Here is a tiny trained network, its code and every weight. The questions are about switching its units off for an input and a class, where a switched-off unit gives its printed mean instead of its output.

import numpy as np


def w(rows, s, z=0):
    codes = np.array(rows[::2]) - 128.0
    scale = np.full(codes.shape[1], s)
    scale[-1] = z or s
    return codes * scale


def norm(h):
    return h / np.sqrt((h * h).mean(-1, keepdims=True) + 1e-5)


def f(y):
    return np.maximum(y, 0)


def log_softmax(a):
    a = a - a.max(-1, keepdims=True)
    return a - np.log(np.exp(a).sum(-1, keepdims=True))


def net(x, mask):
    res = np.array(x, float).reshape(1, 8) / 4 @ E
    u = 0
    for l in range(4):
        y = f(norm(res) @ A[l][:, :-1].T + A[l][:, -1])
        res = res + np.where(mask[u : u + 4], y, B[l][:, -1]) @ B[l][:, :-1]
        u += 4
    return log_softmax(norm(res)[-1] @ U[:, :-1].T + U[:, -1])


A, B = {}, {}
E = w([
[211,191,198,226,220,80,158],'x0',
[125,132,127,125,127,133,149],'x1',
[122,145,127,111,132,132,156],'x2',
[128,125,129,128,128,127,129],'x3',
[18,159,143,196,45,26,128],'x4',
[125,132,127,119,139,123,116],'x5',
[138,116,124,139,112,125,135],'x6',
[125,84,246,66,110,108,141],'x7',
],0.013)
A[0] = w([
[97,196,9,204,150,181,112,1],'L0N0',
[137,179,114,120,135,101,148,48],'L0N1',
[60,186,102,152,53,61,147,49],'L0N2',
[93,88,215,99,121,115,142,44],'L0N3',
],0.011,0.0082)
B[0] = w([
[212,134,74,41,64,11,189,234],'L0N0',
[131,137,144,126,123,116,107,135],'L0N1',
[61,58,154,171,239,94,120,255],'L0N2',
[179,78,222,82,70,96,104,185],'L0N3',
],0.011,0.0054)
A[1] = w([
[81,175,116,84,193,123,101,20],'L1N0',
[212,213,208,254,200,42,212,21],'L1N1',
[158,118,111,46,122,185,90,67],'L1N2',
[154,96,83,82,244,182,152,1],'L1N3',
],0.0068,0.0052)
B[1] = w([
[136,136,159,125,69,141,184,128],'L1N0',
[167,245,174,140,118,150,64,254],'L1N1',
[110,164,168,168,149,150,175,173],'L1N2',
[161,104,133,173,97,193,124,164],'L1N3',
],0.012,0.0068)
A[2] = w([
[203,120,108,101,187,210,143,114],'L2N0',
[120,151,8,182,141,122,125,47],'L2N1',
[20,39,49,58,64,179,139,30],'L2N2',
[72,149,157,184,155,70,113,1],'L2N3',
],0.013,0.0037)
B[2] = w([
[42,53,70,175,101,119,137,254],'L2N0',
[220,89,129,80,111,46,178,190],'L2N1',
[163,254,156,159,202,154,79,250],'L2N2',
[53,97,38,118,76,220,152,206],'L2N3',
],0.015,0.0086)
A[3] = w([
[174,31,74,137,151,188,133,65],'L3N0',
[136,71,237,18,85,99,132,129],'L3N1',
[164,178,150,148,140,139,112,51],'L3N2',
[5,141,82,160,110,39,154,2],'L3N3',
],0.012,0.0043)
B[3] = w([
[53,83,233,98,76,146,112,230],'L3N0',
[198,121,2,102,98,81,185,234],'L3N1',
[65,171,115,190,161,145,143,209],'L3N2',
[85,44,171,122,116,169,146,254],'L3N3',
],0.015,0.0058)
U = w([
[46,27,172,187,118,178,133,199],'0',
[160,249,165,182,187,150,93,185],'1',
[219,91,127,90,125,1,180,2],'2',
],0.013,0.00074)

Each question gives the input, the list of numbers given to net, and the class t.
The units are the neurons (one row each of A and B). Each row of codes is followed by its name. A weight is (code - 128) times the scale printed after its matrix; where a second scale follows, it is the last column's (A, B and U).
mask holds one flag per neuron, layer by layer. A switched-off neuron (its flag False) gives its mean, the last column of its row in B, instead of its output. The means were averaged over made-up inputs and are rounded, as every weight is.
A unit's drop is (log p(t) with every unit on - log p(t) with that unit switched off) / (log p(t) with every unit on - log p(t) with every unit switched off).
The circuit of an input: a set's keep is (log p(t) with only the set's units on - log p(t) with every unit switched off) / (log p(t) with every unit on - log p(t) with every unit switched off). Starting from the 12 units with the biggest drops (on a tie, the unit counted first), units are removed one at a time, each time the one whose removal leaves the highest keep (on an exact tie, the one counted first), for as long as the keep stays at least 0.8.
circuit, biggest first: the units of the circuit, biggest drop first
top k neurons: the k neurons with the biggest drops, biggest first
top k neurons in layer l: the k neurons of layer l with the biggest drops, biggest first
drop when u is switched off: that unit's drop, to one decimal
input [-2,-3,1,6,7,-4,-2,-8], class 2: top neuron	(L0N0)
input [4,2,-1,-1,-5,-8,2,-1], class 0: top 2 neurons in layer 2	(L2N0 L2N2)
input [5,6,-8,-3,-8,-5,-5,-8], class 0: top 2 neurons in layer 3	(L3N0 L3N1)
input [-7,8,8,-1,-6,1,1,7], class 1: circuit, biggest first	(L2N2 L3N3)
input [6,1,-1,-3,-6,2,4,6], class 0: top 3 neurons	(L2N0 L2N2 L0N0)
input [3,-6,0,-8,8,6,-4,-8], class 0: top 3 neurons	(L0N2 L2N3 L3N3)
input [3,6,-1,1,-4,-6,-1,-5], class 2: top 2 neurons in layer 2	(L2N1 L2N3)
input [1,7,-6,-5,0,-1,2,1], class 1: top 4 neurons	(L0N0 L2N1 L2N0 L0N2)
input [0,7,-4,-2,5,-7,7,6], class 2: top 3 neurons	(L0N3 L3N1 L2N0)
input [-5,-5,3,7,1,-3,-3,6], class 2: top 2 neurons	(L0N3 L3N1)
input [5,-2,5,6,-8,0,-3,7], class 0: top 2 neurons	(L2N0 L0N0)
input [-8,1,-1,-6,2,-3,2,-8], class 1: top 2 neurons in layer 2	(L2N2 L2N0)
input [8,0,-1,7,-8,-7,-3,6], class 0: top 2 neurons	(L2N0 L2N2)
input [-1,-1,-1,-1,4,2,8,6], class 2: circuit, biggest first	(L3N1)
input [-2,3,4,6,-5,7,0,7], class 2: top 3 neurons	(L3N1 L0N3 L2N3)
input [-4,8,7,5,3,3,-5,3], class 1: top 2 neurons in layer 2	(L2N2 L2N0)
input [-2,4,-6,-8,4,1,5,-8], class 2: drop when L0N0 is switched off	0.2
input [-3,6,-7,-8,6,1,2,-8], class 2: drop when L0N0 is switched off	1.1
input [4,-4,-2,0,-7,-7,2,0], class 0: drop when L2N0 is switched off	0.1
input [-8,3,5,7,-5,-1,6,-3], class 1: drop when L2N0 is switched off	0.0
input [-6,4,-8,8,3,7,7,4], class 1: top neuron in layer 2	(L2N2)
